In the rows, 128 means zero.
Each row has a class, written after it.
[123 156 143 127 133 125 131 105 118 119 120 127 150 115 108 148 128 112
 129 129 128 134 142 115 136 132 123 105  95 142 116 148 156 145 122  94
 112 147 130  95 149  87]  duk
[113 126 145  96 136 159  90  99 139 148  93 109 112  89 114 134  92 128
 131  94 131 130 132 124  82  96 149 145 108 163 145  84 160 140 120 115
  91 131 122 151 196 152]  Lutiz
[139 141 135 149 123 120 122 120 107 115 102 109 128 156 143 140 130 124
 122 131 130 131 135 121 121 130 141 118 148 125 137 136 124 132 127 103
 131 126 130 119 117 117]  ririf
[134 120 138 127 136 126 114 143 133 134 123 121 137 167 139 126 127 127
 121 130 133 130 120 121 138 123 129 128 133 137 137 143 127 146 118 133
 138 125 140 111 120 122]  Tos
[101 150 114 140 135 131 114 113 104 125 133  97 131 105 124 162 117 119
 108 135 123 147 146 141  94 106 126 111  97 143 133 119 128 129 124 101
 103 133 115 130 151 121]  nago
[121 124 127 113 130 118 134 132 126 124 124 117 125 125 129 127 132 139
 142 106 145 129 119 115 135 133 141 120 137 136 136 131 129 131 123 110
 133 117 146 138 137 150]  Tos
[ 98 145 123 144 140 121 121 117 107 108 129 100 126 120 120 143 134 138
 123 114 147 140 143 142 116 119 123 144  99 137 133 146 115 126 122  93
 114 125  99 130 106  98]  kefa
[141 142 136 143 130 123 120 129 131 109 109 110 120 154 131 120 135 132
 134 124 125 130 145 109 122 132 128 121 138 117 140 134 112 131 126 121
 127 126 112 120 124 116]  tomi
[153 138 162 134 137 124 123 127 119 115 118 120 133 168 121 135 139 110
 117 137 136 140 125 115 141 140 119 146 129 135 133 141 128 134 126 126
 132 123 125 111 136 114]  tomi
[183 150 122  90 142 115  33 131 108 110 143  98 108 107  95 137 121 137
 130 127  93 157  68 154 158 120 135 129 162 125 110 121 178 133 156 153
 115 155 142 142  93 158]  Sek
[130 140 141 123 121 130 147 125 119 109 146  96 137 109 148 118 128 123
 132 123 125 140 123 138 139 107 129 122 118 156 112 160 154 146 122 113
 112 129 127 122 125 114]  Tos
[104 138 115 115 125 125 125 110 112  95 124  93 125 111 132 133 126 141
 134 128 137 134 124 141 143 134 140 115 112 144 127 159 136 129 116 107
 120 124 126 124 124 112]  Tos
[127 145 134 147 114 109 126 136 124 125  99 114 123 130 134 120 117 128
 125 116 119 131 141 105 121 134 144 107 127 116 134 127 129 133 138 106
 138 130 131 116 115 115]  duk
[121 124 121 141 123 111 131 128 123 118  95 115 126 150 126 131 129 135
 122 137 132 131 134 121 131 136 139 113 124 131 131 147 120 122 131 128
 132 136 123 115 107 107]  depin
[159 139 155 133 138 135 129 131 129 128 159 122 135 153 142 131 124 122
 115 133 130 122 117 124 137 130 120 140 137 138 138 119 139 132 121 139
 130 123 135 109 130 135]  fudid
[105 114 116 118 131 116 142 116 140 128 124 127 115 150 130 124 139 124
 126 127 143 120 122 129 140 139 143 125 135 142 120 121 117 117 138 119
 131 124 123 133 135 127]  depin
[193 153 116 133 163 122 193  98 150 150  92  80 129 189 145 127 109 128
 136 140 140 110 113 100 124 101 172 175 112 110 183 149  91 138  81  95
 110 125 116 157 168 119]  nago
[131 131 132 143 124 123 118 121 131 107 107 103 123 154 133 117 136 130
 135 123 126 128 136 110 125 139 134 124 142 123 136 143 116 134 122 124
 128 131 112 120 117 119]  tomi
[139 143 137 133 129 118 113 117 115 118  96 105 129 147 126 133 131 143
 134 126 131 125 128 125 134 133 144 120 131 131 128 142 116 133 125 110
 129 126 129 126 122 120]  ririf
[147 140 151 143 134 133 114 141 128 138 122 129 142 147 125 126 121 120
 127 147 143 123 135 121 129 125 114 147 115 142 119 130 123 119 119 131
 136 131 122 107 130 122]  kefa
[154 143  94  91 108 116 129 105 164  99 181 139 118  78 181  82 170 145
 152  92 109 135 111  91 115 103  97 152 114  87 126 107 134  99 112 167
 115 159  85 133 153 165]  tomi
[140 122 138 144 126 124 119 129 121 116  92 108 120 152 130 121 133 127
 125 120 128 127 130 106 119 128 148 128 119 132 131 125 108 130 135 122
 138 141 130 108 137 132]  Lutiz
[198 201 137 139 170 140 158 150 105 130 111 124 169 135 141 148 101  97
 120 146 119 129 159 126  72 138 104 123 162 163 144  97 155 125 117  83
 126 115 120  77 108 129]  Sek
[125 120 131 149 125 118 124 146 128 121  99 111 129 155 129 122 128 123
 128 119 124 120 137 119 118 121 147 135 131 125 130 124 110 126 129 128
 136 132 120 119 131 137]  Lutiz
[146 151 149 128 128 162  78 112 174 160 151 143  83 145 150 110 169 171
 158 116 144 165 146  87 115 116  85 131  51 118 188 110 143 131 113 194
 148 158 109  98 164 143]  tomi
[146 134 144 128 144 121 124 146 135 145 127 147 140 143 136 142 129 114
 118 134 129 129 113 130 135 127 112 120 123 138 126 142 118 135 120 146
 135 101 131 113 121 139]  Sek
[153 125 146 123 147 122 130 138 124 136 111 130 140 143 132 149 128 115
 120 125 142 127 113 117 131 122 130 125 125 140 132 143 117 137 121 128
 125 108 129 106 122 134]  Sek
[141 111  72 139 127 152 120 109 139 129 144 156  91 155 146 119 144 176
 126 154 143 128 154 145 124  98 123 125 136  76 139  99 111 145 133 179
 127 173 127 152 112  45]  duk
[117 127 127 123 121 124 121 136 127 137 130 114 115 119 112 123 127 135
 143 124 148 117 121 130 126 134 137 119 117 145 122 130 113 114 116 109
 137 118 121 135 132 143]  kefa
[121 135 129 137 128 118 122 138 133 125 117 100 119 148 149 111 131 144
 130 121 132 127 135 109 123 128 135 122 134 131 136 133 122 140 131 120
 136 126 134 122 127 130]  Tos
[131 121 155 127 134 137 118 127 135 134 126 127 139 148 120 125 119 117
 125 136 149 117 115 123 135 123 126 140 118 154 114 123 125 122 123 126
 135 131 124 106 133 122]  kefa
[133 137 137 140 127 121 124 137 127 124 133 120 116 142 146 125 135 132
 117 117 129 134 131 127 123 124 126 130 143 124 139 123 130 124 134 128
 126 122 122 126 117 133]  fudid
[132  75 120  72 165 150  73  85 140 117 110 140 114 176 110 128 121 112
 104 127 125  93  86 135 156 154 167 167 165 105 130  99 118 136 132 104
 115 143 183 146 132 123]  Tos
[122 133  98  80 111 125 105  79 111 108 129 119  90 124 128 108 166 117
 152 157 111 123 116 148 105 151 104 137 144 133 133 163 172  84 155 157
 132 178 135 105  96  86]  ririf
[122 118 132 111 137 121 129 123 134 108 122 117 116 149 109 127 137 125
 130 108 133 120 124 137 137 135 138 129 152 126 123 135 110 132 129 109
 112 107 119 145 132 119]  tomi
[140 121 152 129 138 130 120 141 129 131 122 138 137 163 130 123 122  90
 110 141 123 117 130 120 129 126 126 144 116 144 131 124 109 124 136 131
 145 120 134  91 146 129]  Lutiz
[140 162 123 140 132 129 127 112 117 102  93  94 141 101 119 141 103 136
 145 125 119 132 147 125 119 116 133 115  93 137 133 149 122 127 105 109
 111 128 114 123 153 115]  Lutiz
[125 123 133 127 121 131 115 127 135 138 118 116 103 130 122 114 120 124
 125 128 145 124 121 136 126 121 145 116 121 149 119 115 108 116 130 115
 133 126 124 137 133 134]  kefa
[124 130 121 110 130 123 160 132 136 121 130 138 126 135 126 125 133 126
 138 130 129 122 118 138 138 134 131 127 138 141 114 123 127 124 134 113
 130 107 131 123 146 122]  zon
[146 133 152 126 132 122 129 132 133 133 123 141 143 151 131 140 122 109
 113 125 135 136 118 113 147 119 119 122 136 137 125 134 138 138 141 121
 133 113 140 103 131 111]  duk
[117 119 139 127 130 124 127 128 135 136 121 135 154 152 133 141 126 111
 125 143 141 131 123 122 142 135 116 139 117 150 122 139 142 118 122 142
 137 137 122 104 126 117]  depin
[139 134 139 130 137 132 145 136 133 132 132 143 146 164 148 134 135 119
 118 142 130 131 119 119 130 132 113 144 126 140 127 119 131 131 128 126
 143 119 133 100 137 115]  zon
[209 199 128 154 156 135  71 121 160 145  83 111  90 205 137 134 125 189
 131 144  82 117 124 117 104 107 139  75 163 115 154 137 130 158 103 177
 127 113 102 128 100  89]  Sek
[113 112 119 103 129 120 143 126 130 121 139 120 112 136 137 114 136 129
 131 113 142 115 112 122 139 133 146 110 143 144 127 125 109 131 131 105
 139 106 143 128 138 142]  Tos
[130 133 133 142 126 118 113 137 119 118 118 106 117 135 137 121 129 147
 128 115 124 121 133 120 121 127 139 136 148 122 138 124 121 129 133 125
 124 115 117 126 109 130]  fudid
[149 147 108 119 148 136 149 132 125 111 152 124 145 113 129 144 112 117
 139 122 111 134 132 146 141 103 129 148 122 123 144 116 132 127 117  98
 106  96 114 119 128 132]  zon
[129 120 139 130 133 121 129 120 143 134 131 132 143 162 146 130 133 108
 109 138 134 128 122 120 141 139 116 136 121 149 123 151 123 127 120 146
 133 126 128 103 122 118]  depin
[119 129 108 134 126 126 101 123 102 113 110  78 114 110 106 137 121 120
 146 131 111 132 136 139 119 108 139 112 107 144 120 121 121 124 146  97
 119 142 116 125 142 117]  Lutiz
[125 136 119 142 131 132 124 119 112 104 103  87 142 119 131 136 101 124
 138 122 111 128 132 139 109 118 135 156 134 141 128 127 134 134 112 112
 115 122 109 128 133 117]  Lutiz
[139 125  84 139 126 131 122  84 136 161 174 141  75 180 146 119 191 121
 130 150  97 117 105 129 129 128 150 124 132 132 126  74 124 146  86 142
 142 124 129 152 180 157]  Tos
[136 126 154 137 137 123 135 126 124 128 125 125 143 159 141 119 132 112
 113 138 129 127 117 114 129 124 130 133 128 153 114 128 107 129 147 137
 146 130 131  98 120 120]  nago
[153 163 169 125 108  87 106 149 118 121  86 147  85 145 101 139 156 115
  95 116 147 164 150 108 161  99 174  71  93 118 145 175 137 116 160 140
 120 140 123 105 121 110]  duk
[134 155 107 103 168 135 123 118 192 148 134 137 148 168 133 168  78 160
 125 101 134 160  92 149 107 118  76 149 152 127 158  84 159 148  89 166
 123 114 129 147 174 112]  zon
[198 192 150 157 133 138 129 125 162 135 133  60 104 179 143 140 107 157
 122 125 104 154  84 119 138 101 154  76 119 145 146 115 148 144 103 106
 125 101 125 122 175 184]  nago
[116 118 120 112 129 122 142 112 134 122 121 120 113 133 126 125 129 124
 129 130 142 123 119 132 147 142 144 119 121 144 121 131 117 119 135 109
 127 121 131 130 141 126]  depin
[112 119 124 134 127 131 101 125 112 130 145  90 139 100 117 132 112 120
 136 138 142 120 133 142 132 106 124 154 105 157 125 144 119 110 125 131
 115 110 111 133 108 142]  kefa
[164 181 130 113 143 120  72 136 159 128 157  84 162 142  63 132 153 204
 131 157 118 104 112 104 128  95  97  59  43 162 134 189 153 113 102 175
 109 130 107  52 129 177]  kefa
[146 124 121 124 136 128 129 130 126 122 117 113 125 134 116 127 131 119
 140 114 123 118 125 129 129 130 143 125 126 142 127 125 100 125 122 104
 129 110 132 123 143 151]  Lutiz
[164 161 120 115 171 132 141 170 182 144 160 130 116 193 106 155 115 174
 165 109 134 155 127 144 139  83  78 125 133 102 195 148 153 140 137 168
 126 103 121 112 121  92]  zon
[147 134 158 134 136 130 117 137 135 138 145 129 127 168 127 131 129 124
 111 135 123 123 116 133 138 130 124 134 136 140 140 118 140 128 123 153
 136 114 132 109 124 138]  fudid
[132 121 122 106 137 130 136 113 132 114 125 117 109 142 123 121 143 122
 135 115 146 125 125 127 131 144 134 124 139 137 132 114  97 120 129 101
 129 112 123 135 143 132]  tomi
[100 125 114 135 122 107 118 113 134 118 118 122 123 146 139 125 141 126
 123 131 134 130 133 118 134 145 131 113 129 135 120 156 118 127 130 136
 132 144 119 119 117 103]  depin
[133 130 124 118 130 127 134 141 136 125 147 117 105 147 126 130 140 140
 121 120 141 127 119 151 133 128 136 117 146 135 130 110 130 119 127 117
 119 108 122 127 139 149]  fudid
[138 133 135 127 138 128 144 139 129 128 122 137 132 167 128 137 143 130
 123 145 125 130 121 126 133 125 117 147 125 135 134 132 136 131 136 126
 130 101 130  97 142 118]  zon
[114 127 129 124 133 125 117 128 132 135 133 108 117 131 115 123 125 126
 131 122 143 118 120 136 127 129 132 126 118 147 120 125 109 117 128 102
 131 121 123 135 127 131]  kefa
[252 180 133 121 131 138 135  95  80  94 130 117  90 113 108 143 146 187
 143 135 138 163 122  70 137  90 168 107  71 125 200 122 151 136 115 155
 127 138 128  66 148 135]  zon
[126 142 125 132 133 119 124 136 125 120 109 120 128 144 136 125 131 136
 136 127 122 129 130 118 129 136 137 138 131 131 130 123 119 132 135 109
 137 118 121 114 125 118]  zon
[123 124 119 114 139 123 126 128 125 131 114 128 111 114 127 131 138 130
 134 123 139 123 118 137 129 135 135 112 126 135 117 120 109 127 138 112
 126 113 130 134 130 140]  Sek
[114 132 128 127 130 119 141 125 128 126 121 113 117 136 132 120 131 137
 124 120 135 129 116 132 118 125 143 114 135 148 103 104 105 127 143 115
 137 129 124 137 145 131]  nago
[ 91  95 101 124 131 138  64 143 110 165 135 129 104 166  91 106 115  84
 118 152  78  84 138 166 106 187 162 130 177 143 114  59 112 151 130  89
 162 122 149 113  98 120]  duk
[129 135 125 113 123 117 135 124 134 125 118 120 114 128 124 122 134 126
 138 114 128 121 121 129 146 135 145 114 135 131 116 127 125 124 138  98
 129 108 129 128 132 124]  duk
[137 141 141 154 123 131 110 133 138 117 119 101 116 151 123 116 121 137
 139 131 142 122 137 115 137 122 148 106 124 134 126 137 121 124 125 124
 133 149 113 101 114 121]  kefa
[125 136 132 139 131 116 121 121 120 104 105 109 121 149 122 120 137 131
 129 121 127 134 139 115 123 137 134 124 138 124 132 132 109 140 129 114
 128 131 112 127 123 106]  tomi
[181 142 114 121 181 148  75 108 129 150 145 115  64 210 114 161 163  90
 104 173 134 123 133 146 137 113 132 113 129 142 150  67 112 100 180 137
 128 132 133  91 141 131]  Sek
[124 127 127 128 121 127 118 124 127 123 131 121 115 122 121 126 132 120
 135 123 144 124 120 133 137 133 141 121 126 135 116 138 117 117 115  99
 125 126 125 135 129 138]  kefa
[160 148 131 143 133 120 125 140 118 124 102 118 121 129 141 131 137 138
 135 130 129 135 124 118 133 132 137 108 130 125 124 151 116 143 124 111
 126 115 127 121 117 136]  Sek
[115 134 120 148 119 115 137 117 130 120  99 109 119 154 146 121 128 129
 123 141 135 130 135 114 131 142 144 115 130 135 131 148 123 124 130 120
 134 139 122 122 117 109]  depin
[134 128 119 120 128 125 134 130 125 123 139 109 110 122 127 126 127 143
 136 120 134 121 119 142 132 131 136 127 150 133 126 104 123 119 131 117
 123 109 129 146 138 144]  fudid
[178 164 109 116 154 106  89 140  92 117 189 143  90 150  72 159 163 166
 106 148 148 149 137 154 142  84 114  89 171 155 124 102 128 148 160 186
 110 110 113 123 150 110]  fudid
[ 87 129 116 132 136 130  91 117 101 116 118  91 116 118 123 140 116 128
 118 153 115 125 146 154 132 130 124 145 111 142 119 139 123 125 158  95
 110 109 117 140 114  92]  depin
[134 138 149 129 130 119 138 130 135 140 111 129 147 157 131 132 136 117
 122 122 129 131 121 114 128 126 124 132 125 142 120 123 150 131 133 118
 137 136 124 103 124 108]  duk
[119 143 132 110 129 116 124 126 133 137 128 111 129 130 132 128 134 130
 127 111 138 122 118 115 133 129 137 108 126 152 122 133 126 130 137  93
 132 107 121 125 133 131]  duk
[120 138 119 108 140 118 128  85 104  87 148 110 118 109 114 141 144 119
 128 115 121 130 129 150 129 123 115 136 145 150 109 140 115 129 130 126
 100  97 102 152 131  89]  tomi
[109 131 123 142 129 115 105 128 121 113 112 112 128 145 139 121 132 137
 130 127 129 126 140 105 134 128 139 130 138 123 139 145 125 140 130 130
 132 129 132 117 116 127]  Tos
